Here is a tiny trained network, its code and every weight. The questions are about switching its units off for an input and a class, where a switched-off unit gives its printed mean instead of its output.

import numpy as np


def w(rows, s, z=0):
    codes = np.array(rows[::2]) - 128.0
    scale = np.full(codes.shape[1], s)
    scale[-1] = z or s
    return codes * scale


def norm(h):
    return h / np.sqrt((h * h).mean(-1, keepdims=True) + 1e-5)


def f(y):
    return np.maximum(y, 0)


def log_softmax(a):
    a = a - a.max(-1, keepdims=True)
    return a - np.log(np.exp(a).sum(-1, keepdims=True))


def net(x, mask):
    res = np.array(x, float).reshape(1, 7) / 4 @ E
    u = 0
    for l in range(3):
        y = f(norm(res) @ A[l][:, :-1].T + A[l][:, -1])
        res = res + np.where(mask[u : u + 16], y, B[l][:, -1]) @ B[l][:, :-1]
        u += 16
    return log_softmax(norm(res)[-1] @ U[:, :-1].T + U[:, -1])


A, B = {}, {}
E = w([
[114,151,81,83,119,53,165],'x0',
[85,143,33,93,85,193,127],'x1',
[121,197,75,121,215,185,132],'x2',
[79,218,199,132,91,214,137],'x3',
[254,77,77,196,184,253,185],'x4',
[229,84,152,136,68,195,91],'x5',
[108,106,128,106,220,122,214],'x6',
],0.0034)
A[0] = w([
[183,110,87,170,152,166,173,32],'L0N1',
[209,97,80,159,179,168,170,62],'L0N2',
[207,108,91,151,183,160,147,49],'L0N3',
[75,116,160,131,129,133,49,64],'L0N4',
[134,104,179,119,170,3,154,104],'L0N5',
[109,138,24,63,156,135,179,80],'L0N6',
[95,205,215,157,183,196,213,62],'L0N7',
[138,134,176,137,137,91,108,89],'L0N8',
[114,138,37,95,127,153,172,101],'L0N9',
[127,142,122,151,117,118,61,61],'L0N10',
[116,27,163,150,92,151,71,89],'L0N11',
[194,88,202,129,9,112,107,55],'L0N12',
[144,251,129,121,98,109,90,63],'L0N13',
[187,199,137,85,79,104,149,89],'L0N14',
[135,121,175,103,167,30,139,62],'L0N15',
[66,110,89,169,149,143,21,4],'L0N16',
],0.0062,0.0027)
B[0] = w([
[177,95,107,156,158,130,110,189],'L0N1',
[180,91,95,181,146,141,80,221],'L0N2',
[191,82,108,139,157,143,94,202],'L0N3',
[188,166,123,125,170,139,133,179],'L0N4',
[158,106,143,81,145,41,110,254],'L0N5',
[90,149,65,97,90,146,173,209],'L0N6',
[95,98,198,39,179,179,69,227],'L0N7',
[84,119,78,111,127,130,124,171],'L0N8',
[70,124,81,132,134,140,153,192],'L0N9',
[177,162,129,103,121,137,104,156],'L0N10',
[164,150,154,101,98,162,201,196],'L0N11',
[103,96,115,124,6,168,148,242],'L0N12',
[115,155,118,152,138,98,27,203],'L0N13',
[89,108,145,205,115,115,92,165],'L0N14',
[142,106,139,80,130,53,111,215],'L0N15',
[192,196,113,108,149,111,174,155],'L0N16',
],0.012,0.0038)
A[1] = w([
[91,165,221,151,242,168,118,48],'L1N1',
[113,119,178,165,159,15,171,13],'L1N2',
[57,174,39,184,150,126,217,4],'L1N3',
[130,117,108,165,163,81,58,160],'L1N4',
[152,134,119,194,141,167,120,93],'L1N5',
[192,28,53,233,216,155,102,107],'L1N6',
[221,253,89,144,194,127,115,78],'L1N7',
[144,136,144,120,134,190,112,84],'L1N8',
[146,161,129,197,67,101,72,3],'L1N9',
[172,107,74,172,172,127,141,40],'L1N10',
[153,91,156,179,121,151,215,137],'L1N11',
[189,124,68,124,129,96,132,100],'L1N12',
[186,199,160,115,65,128,95,117],'L1N13',
[119,87,90,121,224,105,124,148],'L1N14',
[180,13,115,182,101,157,189,131],'L1N15',
[138,140,177,159,154,7,192,63],'L1N16',
],0.0077,0.0016)
B[1] = w([
[30,96,178,112,121,155,196,178],'L1N1',
[146,59,76,132,122,69,150,184],'L1N2',
[126,168,73,139,122,163,43,170],'L1N3',
[159,103,105,79,90,159,202,197],'L1N4',
[145,89,117,98,162,119,150,165],'L1N5',
[251,88,166,113,215,190,103,255],'L1N6',
[145,208,145,135,209,99,211,175],'L1N7',
[115,90,116,125,165,80,139,175],'L1N8',
[133,80,139,232,116,154,141,169],'L1N9',
[158,109,171,144,142,176,92,172],'L1N10',
[149,173,125,56,124,142,160,162],'L1N11',
[90,98,169,126,159,116,103,187],'L1N12',
[99,137,122,233,161,98,177,198],'L1N13',
[147,185,157,158,37,141,107,204],'L1N14',
[203,216,193,57,134,132,124,229],'L1N15',
[144,63,89,134,123,71,166,189],'L1N16',
],0.014,0.0057)
A[2] = w([
[160,137,138,181,50,149,86,92],'L2N1',
[131,121,149,118,135,60,89,86],'L2N2',
[118,64,105,87,150,21,142,52],'L2N3',
[102,177,56,106,119,130,65,50],'L2N4',
[75,165,36,95,126,164,91,123],'L2N5',
[113,125,72,118,86,155,111,96],'L2N6',
[1,85,190,55,170,156,127,5],'L2N7',
[52,119,103,134,63,125,161,175],'L2N8',
[94,99,142,114,130,90,136,80],'L2N9',
[131,137,42,150,150,147,152,96],'L2N10',
[147,89,123,101,141,20,114,80],'L2N11',
[115,115,154,95,85,177,197,127],'L2N12',
[126,100,82,91,111,117,113,136],'L2N13',
[107,165,137,142,211,173,149,181],'L2N14',
[182,141,133,62,13,108,199,124],'L2N15',
[73,123,99,122,147,140,144,122],'L2N16',
],0.009,0.0016)
B[2] = w([
[67,103,135,180,90,188,191,177],'L2N1',
[130,68,85,117,134,137,179,179],'L2N2',
[159,86,46,125,38,56,97,254],'L2N3',
[84,145,59,158,190,135,60,170],'L2N4',
[101,130,62,158,181,162,30,186],'L2N5',
[124,201,133,169,124,112,78,156],'L2N6',
[25,45,224,94,105,80,81,215],'L2N7',
[221,68,158,181,170,166,128,204],'L2N8',
[165,90,92,104,155,146,137,179],'L2N9',
[65,157,161,122,176,118,112,160],'L2N10',
[149,67,46,122,78,113,146,240],'L2N11',
[81,202,151,83,104,102,85,186],'L2N12',
[146,141,84,153,126,110,130,177],'L2N13',
[152,110,157,100,103,1,121,215],'L2N14',
[73,231,69,41,111,191,161,250],'L2N15',
[171,125,135,95,178,156,125,162],'L2N16',
],0.013,0.0056)
U = w([
[121,202,153,181,176,62,173,2],'0',
[149,80,32,88,60,70,141,205],'1',
[45,81,220,81,137,104,89,132],'2',
[247,126,172,89,191,175,108,223],'3',
[94,120,149,235,76,165,159,62],'4',
[88,175,59,156,188,143,31,92],'5',
[108,226,131,82,46,190,181,98],'6',
],0.012,0.0021)

Each question gives the input, the list of numbers given to net, and the class t.
The units are the neurons (one row each of A and B). Each row of codes is followed by its name. A weight is (code - 128) times the scale printed after its matrix; where a second scale follows, it is the last column's (A, B and U).
mask holds one flag per neuron, layer by layer. A switched-off neuron (its flag False) gives its mean, the last column of its row in B, instead of its output. The means were averaged over made-up inputs and are rounded, as every weight is.
A unit's drop is (log p(t) with every unit on - log p(t) with that unit switched off) / (log p(t) with every unit on - log p(t) with every unit switched off).
The circuit of an input: a set's keep is (log p(t) with only the set's units on - log p(t) with every unit switched off) / (log p(t) with every unit on - log p(t) with every unit switched off). Starting from the 12 units with the biggest drops (on a tie, the unit counted first), units are removed one at a time, each time the one whose removal leaves the highest keep (on an exact tie, the one counted first), for as long as the keep stays at least 0.8.
units of the circuit, in order: the units of the circuit, biggest drop first
most important unit: the unit with the biggest drop
top k neurons: the k neurons with the biggest drops, biggest first
top k neurons in layer l: the k neurons of layer l with the biggest drops, biggest first
drop of u: that unit's drop, to one decimal
input [1,-2,7,-8,2,-8,5], class 3: units of the circuit, in order : L1N6
input [6,5,3,-7,0,5,0], class 3: units of the circuit, in order : L1N6, L0N2
input [5,1,-3,2,-1,6,-2], class 6: units of the circuit, in order : L0N12, L2N15
input [3,5,0,-4,-4,-4,7], class 5: units of the circuit, in order : L0N6, L1N3, L2N5
input [-5,7,7,5,-4,-2,1], class 2: units of the circuit, in order : L0N7, L2N7
input [-8,-1,8,-7,-6,-4,-5], class 0: units of the circuit, in order : L1N7, L0N16
input [-8,3,-4,7,-4,5,-3], class 4: units of the circuit, in order : L1N13, L2N1
input [-8,6,3,-1,-5,1,5], class 5: top 4 neurons : L0N6, L1N3, L0N9, L2N5
input [1,3,7,2,0,-6,4], class 5: top 2 neurons : L0N6, L1N3
input [-3,-3,5,3,2,0,3], class 2: top 2 neurons : L0N7, L1N1
input [-5,6,-8,-8,0,2,4], class 6: top 2 neurons in layer 0 : L0N11, L0N12
input [-8,2,-2,7,-4,3,-2], class 4: top 2 neurons : L0N12, L1N13
input [-6,3,-7,7,-6,2,0], class 4: top 2 neurons : L1N13, L1N15
input [-1,7,4,-5,-4,7,-4], class 0: top 2 neurons : L0N16, L1N13
input [1,-2,1,4,-1,-6,-6], class 2: most important unit : L1N1
input [-7,7,6,3,1,-4,8], class 2: top 2 neurons : L0N7, L2N7
input [6,-1,1,-5,-8,7,-7], class 4: top 2 neurons : L0N12, L1N9
input [-8,-6,-4,7,-5,7,-6], class 6: top 3 neurons : L0N12, L0N11, L2N15
input [4,-8,6,5,5,-5,3], class 2: top 2 neurons : L0N7, L1N1
input [1,0,5,-3,-5,7,-2], class 4: top neuron : L0N12
input [6,1,2,1,7,-7,0], class 3: top 3 neurons in layer 0 : L0N2, L0N3, L0N1
input [-1,7,-7,-3,-5,7,-8], class 6: drop of L0N12 : 0.5
input [-4,7,-3,0,-5,-3,-6], class 0: drop of L0N4 : 0.1
input [-2,0,3,1,-2,0,7], class 2: drop of L0N7 : 0.7
input [-5,-7,-6,2,4,-1,-1], class 6: drop of L0N12 : 0.1
